What can hang from each mark
j655: j8 j388 j402
j120: j655
j66: j120 j266 j496
j151: j66 j120 j496
j573: j151
j402: j496 j573 j655 j811
j811: j120 j402 j655
j388: j120 j655
j8: j66 j609 j655 j811
j609: j351 j573
j266: j66 j151 j377 j811
j496: j120 j573
j351: j573 j609
j377: j66 j151 j266 j388

Each row was made from one small tree. Brackets hold a mark, then the marks that hang from it, in the order of their numbers. Every link used is in the known rows. Write each row's tree.
Known rows
(j151 (j66 (j120 j655) j266 j496)): [ 168  129    5 -215 -365  -67  -41  -84  208  -39 -153  151   64 -118
  350  235  399  183 -158  132 -237  -52  -49 -491  189  349   28   67
 -339 -436  -29   66  382  124  -75 -360  127 -379 -359   90   85 -155
 -218 -220  -35 -152 -181  453]
(j655 j8 j388 (j402 j811)): [  46  504  303  127  -74 -116   17 -346  275  190 -198 -180  110  -39
 -152 -372 -352  -33 -385   23  167 -131  260 -240   82   63  -87  214
  535 -349 -206 -125  126   19  -59  174   98   19  -85    9   42  -39
  -91  112  165 -192   68  199]
(j388 j120 (j655 (j8 j811))): [ 155  233  581  219   64 -208   99 -259  137   20 -450  203  277   24
   18 -410 -133  -45 -256 -220   45 -216  188 -123  160 -117  161  160
  182 -266   83  179  210 -196 -367   55  -66  -99 -101  129   46 -233
  -95  252   95 -111    9  182]
(j66 (j266 j151) (j496 j573)): [ 164  148  -20 -234 -343  189  -42 -225  137  -94 -122  241   12  -53
  253  136  319  247 -187  -35 -129  -24   -7 -601  145  213  106  211
 -252 -375 -144  -27  210  207 -133 -276  113 -363 -207  326  237 -175
 -189 -229 -157   33  -77  345]
(j66 (j266 j151 j811) (j496 j120 j573)): [ 208   90   32 -286 -420   98 -251 -229  191 -258 -110  257  -20  -75
  282  312  343  292 -125   15 -214  -61  -44 -744  124  271   30  132
 -319 -483 -203   34  257  288   -9 -356  146 -448 -383  300  206 -106
 -189 -267 -170   48 -193  560]
(j266 (j66 j496) (j377 j151 j388) (j811 j655)): [  21 -263  544 -351 -233 -119 -154 -277  383 -214 -316  350  425  -95
  608  445  658  306 -211  222 -451 -335   85 -523  158  197  198  110
 -553 -865   57  595  253  304 -187 -451  258 -573 -687  522   29 -125
 -277 -378  216   53 -231  451]
(j496 (j120 (j655 (j402 j811))) j573): [ 306  254  -64   77 -267  -89 -232   44   25  -77  168  -40   -8 -184
 -124    5 -133  -21 -125 -181   -7    6  -23 -405  -29   35 -237 -185
  106 -147 -415 -160  210   36   90  -68   45 -167  -78  -64  148   25
 -145 -120  -46   64 -229  494]
(j573 (j151 (j66 j266) (j120 j655) j496)): [ 188   20 -251 -184 -292  -47 -170   66  -64   27  272   47  -66 -215
   32  114  321   80 -204 -169 -239  143   42 -304  -34  345  -47   38
 -180 -122   -7  -76  305  165  -12 -305   95 -410 -117 -197   26  -57
 -180 -101    1  -21 -181  456]
(j655 (j402 (j496 j120 j573) j811)): [ 186  368  -45   59 -200  -77   32 -186   51   44  -77  -50 -192  -92
 -338 -122 -141    7  -98 -151   92   81  182 -303    7  143 -304 -169
  244 -190 -518 -237   40   47   -9   28  193   16  -48 -166  123   32
 -173  -26  -71   11  -54  450]
(j655 (j8 j66 j609) j388 (j402 j496 j573)): [-264  610  464  110  -41 -374  283 -364  197   92 -499 -126  107  -56
 -463 -475 -310 -115 -399 -185   93 -203  464  -77  288   42 -150  381
  407  -50 -288 -108  121  144   88  161  170  -11 -113  138  -38 -302
 -164  199   35  -74  385  319]
(j402 (j496 j120) (j811 (j655 j388))): [ 104  336  -83   -9 -158 -182 -271 -134  103  144  136 -172 -125 -126
 -394   13  -73 -172  -94 -163  143  -35   97 -372  -46  212 -323  -31
  318 -168 -551 -195   64   18  179   63  167 -120 -288 -171  163  268
    4 -193   12  198  -31  591]
(j609 j351 (j573 j151)): [-306  -84 -141   22  271  -17  239  363 -202 -296  268   33   69 -356
 -188  -45  -94   -5  142  122  -74  342 -160  -49 -297  -97   12  -81
  -29  309  174  -18  -20   80   -7   66  462   38  123 -193 -465  -34
   14   73   16   32  232   40]
(j655 (j388 j120) (j402 (j573 j151))): [ 174  551  282   54  -31 -264  141 -148  274  146 -222   17    1  -96
 -184 -382 -172  -36 -198 -176  166 -211  253  -21  -57  -66 -146  169
  182 -304   57  -93   99  -71 -190  186   48    9  -48  -70  -70 -112
 -248  204   90 -217  157  307]
(j377 (j66 (j496 (j120 j655))) j388): [ 321  -50  295  -43 -198  -14  -38   73   13  -56  -88  217  207   44
  338  255  459  220 -133   -3 -225 -174  -18 -377  144  -50  -24   39
 -287 -369  -32  217   41  235 -221 -232  209 -154 -388  284  108   68
 -181 -111   81  -40 -276  380]
(j402 (j655 (j8 j66 (j609 j351)))): [-267  126   68  148   42  -72  -27  -89   37  -26  -78 -268  -16  -46
 -191 -130 -346  -70  -75   98 -103   83   52 -139   85  165  -25  263
  243   94 -197   26   54   -2  163   30   26   46  -40   79  -22  -15
   60   90   30   30   45   95]
(j388 j120 (j655 j8)): [ 279  217  568  197   71 -232   96 -181  121    6 -395  239  262   -7
   91 -357  -60  -39 -240 -237  107 -194  178  -73  129 -179  103  145
  161 -224   73  122  121 -109 -401   67  -55  -92  -89  119    9 -224
 -154  217   85 -181  -73  177]
(j266 (j66 j120) j151 j377 (j811 j655)): [-102 -269  455 -405 -211 -294 -224 -419  547 -384 -373  272  305 -226
  607  421  470  235  -90  241 -491 -268   92 -572   90  271  147  114
 -580 -795   -3  667  372  314    9 -508  198 -666 -715  453 -117 -197
 -402 -483  219  -14 -164  433]
(j66 (j120 j655) (j266 j151 j377 (j811 j402))): [ 114  -69  352 -226 -191 -218  -83 -239  484 -244 -507  318  219 -115
  566  327  345  205  -26  108 -443  -73  -22 -614  240  239   89  205
 -596 -703  -51  491  536  179  -15 -552  250 -628 -675  357   -2 -262
 -444 -315   69  -96 -120  521]
(j377 j151 (j266 (j66 j120 j496) j811)): [ 126 -122  601 -323 -349  127 -154 -285  390 -120 -274  438  254  -46
  627  377  555  330  -90  176 -259 -119   77 -314  178  243  168  234
 -539 -676  172  395  182  382 -203 -328  133 -362 -514  363 -102  -69
 -197 -225    6 -119 -274  319]
(j351 (j573 j151) j609): [-212 -125 -155   64  180   26   30  250 -137 -223  521  117  -15 -282
 -369  -53 -159  -29  -29   27  -44  418 -212  -53 -294  -18  -27 -145
  -71  250  101  -22   27   -3 -102  276  216  -28  192 -217 -177 -144
  -88  -25  154  -59   42  -20]
(j66 (j266 j377) (j496 j120)): [ 121   47  -49 -107 -295    4  -32 -170   88 -139  -85  189  -70   36
  265  269  297  238 -122   64 -271  -39  -72 -618  202  204   41  149
 -284 -446 -154   59   90  227  -50 -369  213 -293 -381  159  190   21
 -129 -221  -99   70 -128  498]
(j8 (j66 j266 j496) (j609 j573) j655): [-668   87  153 -190  -21  -75  299 -224 -146 -123 -463  -99  -13  100
 -121  -12   20    1  -52  336 -378  -93  -49 -428  225  329  249  246
 -105   59  122  195  218  -38  206 -128  217 -230 -234  220   10 -118
  243   13  -67  141  443  147]
(j377 (j151 j66) j388): [ 248  -46  272 -163 -227   21   -7  -76  126  -31  -26  347  235    1
  249  161  444  128 -116   37  -15  -56  195 -146  154  131   66 -134
 -283 -427   81  201   76  232 -215 -172  139 -177 -422  150   19  127
 -163 -238  -13    2 -305    9]
(j402 (j496 j120 j573)): [ 161  194 -129  -13 -160  -92 -139    6  -75  -53  164   61 -105 -188
 -327  -20   46  -73  -22 -306  128   42  138 -163  -23   84 -259 -130
   20   44 -445 -199   -8  162   98    7  105  -36  -74  -43   84   89
  -99 -115 -138  204  -72  449]
(j609 j351 (j573 (j151 j66 (j120 j655)))): [-183  -91 -128  -48  128  -81  200  393 -148 -326  337   44  130 -453
  -90   38   65   -1   99  138 -145  331 -130 -123 -255   22  -21 -162
 -147  203  180   -8  165  124  -17  -64  470  -86  -20 -304 -509  -33
  -90  -24   40   10  112  182]
(j609 j351 (j573 (j151 j120))): [-223 -128 -159  -26  212  -27  230  378 -219 -340  314   40   65 -368
 -141    1  -13  -13  166  130 -111  365 -141  -77 -293  -62  -10 -150
 -101  301  164    1   62  115   19   11  444   30   39 -250 -493   17
  -49   40   51   51  207   87]
(j266 j151 (j811 j120)): [-112 -110  273 -232 -119  -82 -230 -290  277 -246 -248  103   71 -101
  258  204  144   97  -13  108 -166  -84   24 -261   13  130   93   95
 -186 -379  -96  265  203  125   59 -196   66 -314 -403  220  -10 -112
 -126 -221   62  -16    8  109]
(j402 j496 j573 (j655 j8) j811): [  44  306  -86   27 -258  -90 -123 -108  362  233    8 -287  -78 -213
 -575 -213 -237 -110 -132 -371  186  171  370 -254  -40  225 -435  158
  457   29 -768 -273   50   90  110  188  200   64   72 -164  170  -17
 -253   -7   -3  128   39  642]
(j655 (j8 (j66 j266) j609) j388): [-317  332  319   35   17 -179   44 -295  106   55 -311 -118  187  -19
 -138 -270 -216  -67 -280   28  -45 -226  177 -150  306  153  116  470
  246  -39   23   63  104  136   83   61   26 -144 -243  306  -11  -79
   66   96   61    9  193   98]
(j609 (j351 (j573 (j151 (j66 j120) j496)))): [-206  -71 -110  -58   58  -55   70  232 -113 -273  319  109   46 -332
 -123    8   65   28   32  123 -109  353  -97 -154 -218   72   -1 -136
  -81  185   84   22   96  126   -8   77  355 -123   40 -165 -337  -23
 -107  -74   37  -27   43  122]
(j388 j120 (j655 j8 (j402 j573))): [ 296  372  680  221   17 -327  257 -255  238   23 -561  246  247   -6
   11 -453 -139  -23 -306 -282  136 -178  312  -96  147 -212   16  123
  205 -307  -22   82  183 -111 -427   79    3  -59  -29   68  -12 -380
 -327  271   82 -284    4  276]
(j609 j351 (j573 (j151 (j120 j655) j496))): [-165 -125  -98  -23  132  -15  160  395 -223 -340  376   53  109 -366
  -97   20   56   -3   71   64 -185  378 -142 -165 -287  -56  -11 -143
  -95  285  156   -8  173  122   16  -44  477 -126   26 -267 -423  -48
  -85  -14   46   58  188  206]
(j655 (j8 j66) j388 (j402 (j496 j573))): [ -13  652  334  132  -13 -198   98 -419  172  150 -252  -90  122 -163
 -356 -515 -391  -67 -460 -151   66 -210  386  -83  217  114  -75  347
  348 -277 -313  -83  165   72   -9  142   87   -9  -62  165   60 -220
 -180  123   51  -34  240  293]
(j609 j351 (j573 (j151 j66 j120))): [-224  -89 -172  -88  122  -47  218  349 -178 -333  344   49   76 -434
 -113   35   75    8  135  167 -109  351 -101  -99 -273   59   -5 -182
 -142  231  175  -17  105  153  -17  -38  459  -23   -9 -299 -516   30
  -73  -21   20   24  128  136]
(j655 (j8 j609) (j388 j120)): [-117  339  514   85   30 -233   20 -193  106   58 -301  -22  244  -19
  -57 -319  -91 -135 -242  -80  199 -259  221  -75  137  -73   64  307
  373  -71  126  -31   48   83  -89  208  -20  -74 -231  195  -49   15
   57  165  133 -104   75  130]
(j377 (j66 (j120 j655) (j266 j151 j811)) j388): [ 278 -187  516 -218 -148 -131  -59  -72  352 -140 -414  399  386  -81
  556  318  540  273   -8   69 -380 -143   50 -469  232  141   68   98
 -613 -611  124  574  291  322 -258 -369  255 -440 -647  505  -42  -89
 -469 -235  171 -116 -334  412]
(j609 (j573 (j151 (j66 j496)))): [-100   -8 -210 -102   -9   48  109  165 -119  -95  206   10   -1 -256
 -108   35   85   70  -43   42 -101  143  -95 -125 -198   34    4  -10
  -70   56   89 -105   70   89  -46  -83  292  -42   70 -184 -166  -50
   32   20  -10  -28   92  196]
(j496 (j120 (j655 j8 j402)) j573): [ 255  252   70  122 -215 -142 -210    5   14  -93  118   -3  102 -194
  -95  -59 -174  -44 -236 -216    6   -4   52 -361   28  -31 -169  -81
  136 -142 -393 -132  232   99  113  -79   12 -171  -48   25  124  -82
 -161  -79  -21   31 -208  455]
(j351 (j573 (j151 j66)) j609): [-213  -84 -169    1   90    5   19  220  -95 -216  551  125   -4 -348
 -342  -19  -71   -8  -60   65  -41  404 -173  -75 -273  104  -22 -178
 -111  180  112  -40   71   35 -137  227  231  -81  143 -266 -199 -131
 -113  -85  123  -87  -39   29]
(j8 (j811 (j402 j573))): [-289  201  107   17  -83    2  105 -180  114   84 -261  -89   38   73
 -159  -98 -129  -52  -43  -53  -62  -54   95 -109   77   86   77  125
   17 -102 -152   77  310 -216  108 -112   19  -21  -46   24  100 -102
   31   86  -55  108  277  164]
(j811 j120 (j402 j573 (j655 j8))): [-226  350  151    5 -151 -155  -53 -226  241  144 -265 -257   -2 -101
  -25  -23 -223 -185 -108  -80   67   26  108 -189    6   95  -55  321
  125 -188 -630   16  333 -102  198 -160   -4  -14 -225  127  154  -70
 -153  -72   46  -31  191  398]
(j573 (j151 (j66 (j266 (j377 j388))) (j496 j120))): [ 101   45 -282 -165 -273  -66 -174    1  -90   -7  261  118 -118 -175
  -33  135  306  127 -180 -149 -211  115   73 -375  -29  343  -41   12
 -159 -188  -85  -27   87  254  -36 -284  196 -358 -181  -82   92   84
 -127 -147  -54   58 -226  463]
(j351 (j573 (j151 j66 j120)) j609): [-131 -129 -187  -47   31   -3   10  235 -113 -260  596  133   -7 -360
 -295   27   10  -15  -37   73  -78  427 -154 -103 -269  139  -44 -247
 -184  172  103  -21  153   70 -111  172  212  -89   60 -323 -228  -80
 -175 -118  158  -67  -63   76]
(j120 (j655 (j402 j573))): [ 138  150  242  142  -36 -195  107   54  203   36 -187   -9  142  -52
  -13  -86 -108   -9 -172 -131  -76  -41   52  -92   68 -139 -133   37
   30 -165  -82  -14  236  -84  -27  -65   92 -151   27  -66   -1 -339
 -222   44   56 -143   32  234]

Write each row's tree
[-129  -28  -84   42   69  -84   49  215  -30 -237  433  142   22 -352
 -274  -22  -96    3 -108   83 -118  397 -188 -175 -239   82  -66 -195
 -149   58   77   10  212    0 -124  160  262 -144   74 -260 -199 -238
 -215  -82  179 -181  -38  130]
(j351 (j573 (j151 (j66 (j120 (j655 j402))))) j609)
[ 165  111  -90 -106 -341   86 -283  -21 -130 -103  336   48  -62  -75
  -41   67  141   17 -128 -183  -30   82   49 -317  -75  135  -70 -159
   26   38 -252 -126  151  159   86  -77   17 -230  -44  -16  200  112
  -81 -201 -120  152 -145  383]
(j151 (j496 j120 j573))
[-247  -97 -106   44  209  -44  126  270 -135 -240  290   68   51 -296
 -212  -54  -85   -6   77   97  -47  330 -127  -36 -227  -60   -5  -80
   -3  252  106   -4  -33   65  -16  163  329   -4  138 -153 -364  -29
  -29   24   45    3   95   -5]
(j609 (j351 (j573 j151)))
[ 181  139 -186  -38  -86  -72  -85  112  -97   48  152   43  -40 -275
 -321 -104  102  -71  -96 -386   53   76  127  -80  -70   83 -224  -22
  -14   85 -338 -188   99  101   22   -3  101 -113   48  -50   49  -84
 -155  -10  -30  155    5  421]
(j402 (j496 (j573 (j151 (j120 j655)))))
[  70  410  148   82  -26  -40  -49 -122  187  162 -127 -168  -64   23
   22  -62 -162  -99  -16   26  107 -127   15  -88  -30   66  -62  254
   69 -261 -169  -27  205 -202    0  -81  -24   31 -211    2   62  116
    3   45  -32  -91   19  269]
(j811 (j402 (j655 (j388 j120))))
[  49   10  267 -112 -227   78  -44 -124  159    3  -70  189  102  -62
  302  221  307  190  -62   64 -174  -94   16 -234  118  142   51  187
 -290 -344   28  149    4  263 -155 -228  117 -182 -267  178  -19   19
  -74 -135  -21    1 -193  341]
(j377 (j266 (j66 (j496 j120))))
[-271  565  148 -107  -36 -384 -125 -206  172  292 -204 -212   26 -233
 -216  -41  -79 -366 -224 -225  166 -140  105 -200  -93  114  -98  384
  103 -260 -636  -18  434 -161  276 -130   43 -232 -364  135  140  -72
 -114 -162  121   78  384  621]
(j811 j120 (j402 j496 (j573 j151)) (j655 j388))
[  11  -46  310 -146 -146   13  -14 -117  232   13 -163  212  169 -120
  334  173  279  140   24   85 -184  -57   49 -135  105  172   67  143
 -367 -315   91  288   81  241 -146 -197   87 -185 -288  225 -111   -5
 -175 -136   67  -36 -170  260]
(j377 (j266 (j66 j120)))
[-285  404  171   12  -11  -75  -75 -265  104  206 -176 -151  105  -38
 -242 -144 -167 -204 -165  -54   23 -172   77 -215   33  195   80  199
   97 -260 -254   74  449 -290  169  -85  -19 -154 -200  120  161  -18
  101  -29   26  206  277  333]
(j8 (j811 (j402 (j496 j573)) (j655 j388)))
[-181  263   32   53  -44  -48   45  -59   24   82 -119 -209  -46  -67
  -83    3 -136  -84  -83   32   31   81   31 -170  -30  119  -41  248
  131  -50 -264  -98  215  -46  106 -187  113   -7  -92  -40  -13   -9
   59   72  -54  -99   25  284]
(j811 (j402 (j655 (j8 (j609 (j573 (j151 j66)))))))
[ 233  -84  189 -221 -377  -36  -52 -226  260 -285  -96  180  108  -50
  452  289  451  252 -203   37 -312 -193   53 -523  138   63    1  106
 -358 -480  -36  164  255  268  -63 -447  131 -413 -448  161    5 -190
 -255 -316   16  -75 -142  321]
(j266 (j66 j496) (j151 (j120 j655)))
[ 359  317  538  211   65 -250  226 -201  143   -5 -479  248   98   54
   84 -334  -75   11 -147 -143   74 -201  130  -85   90 -157   22   -3
   59 -351  108  113  136 -219 -462   26  -10  -49 -113    4  -25 -225
 -213  227   50 -265  -60  191]
(j388 j120 (j655 j402))
[ 363   35  447 -240 -431  173  -93 -102  165   20    4  523  304  -71
  435  288  671  237 -179   23  -78  -48  185 -334  216  243  109   -2
 -467 -634   29  232  124  419 -333 -284  204 -293 -562  280   89  183
 -204 -323  -63   73 -452  299]
(j377 (j151 (j66 (j496 j120 j573))) j266 j388)
[-186  311   51   92 -118 -158  -13 -206  290  152 -123 -226   -7 -160
 -591 -306 -351 -121 -184 -335  -21   48  388  -86  108  214 -233  320
  226   19 -565  -58  166    5  200   83   91   60   65   -6  129 -200
 -202   78  -39  208  254  494]
(j402 j496 j573 (j655 (j8 j66 j811)))
[-145  -85  -87   14  127   37  100  249 -144 -265  386   77    1 -214
 -171   14  -68  -37   56   77  -54  322 -171  -75 -223   15  -11 -186
 -140  207  117   11   96    8  -71  100  203    9   18 -198 -195  -91
  -99  -35  112  -14  110    6]
(j351 (j609 (j573 (j151 j120))))
[ 106  139  486  161   45 -217   67  -51   75   16 -330  110  238  -31
   69 -170  -10  -60 -143 -178  -18 -141   97  -50  145 -167   46  156
  134 -150  108   36  119  -51 -195   39   -4 -181 -137   69   35 -161
  -87  134   75 -105  -55  212]
(j388 (j120 (j655 (j8 j609))))
[-174  294   40   27  -76  -69 -100 -211  118  121 -193 -261 -128  -33
   69   77 -192 -153    6   82   -2    4  -74 -194  -25  153  -13  229
   27 -258 -499   53  282 -200  162 -220  -27   -6 -319   89  154   90
   -3 -103   32  -24  106  287]
(j811 j120 (j402 j655))
[ 113 -172  208 -117 -105  -77   49 -169  192 -213 -118  313  190  -42
  288  125  359  159  -93   -3 -217  -88  161 -313  129    5   85  -16
 -321 -445  -29  350   33  263 -175 -271  260 -296 -452  255   53   25
 -272 -321   77  141 -118   58]
(j266 j151 (j377 j388))
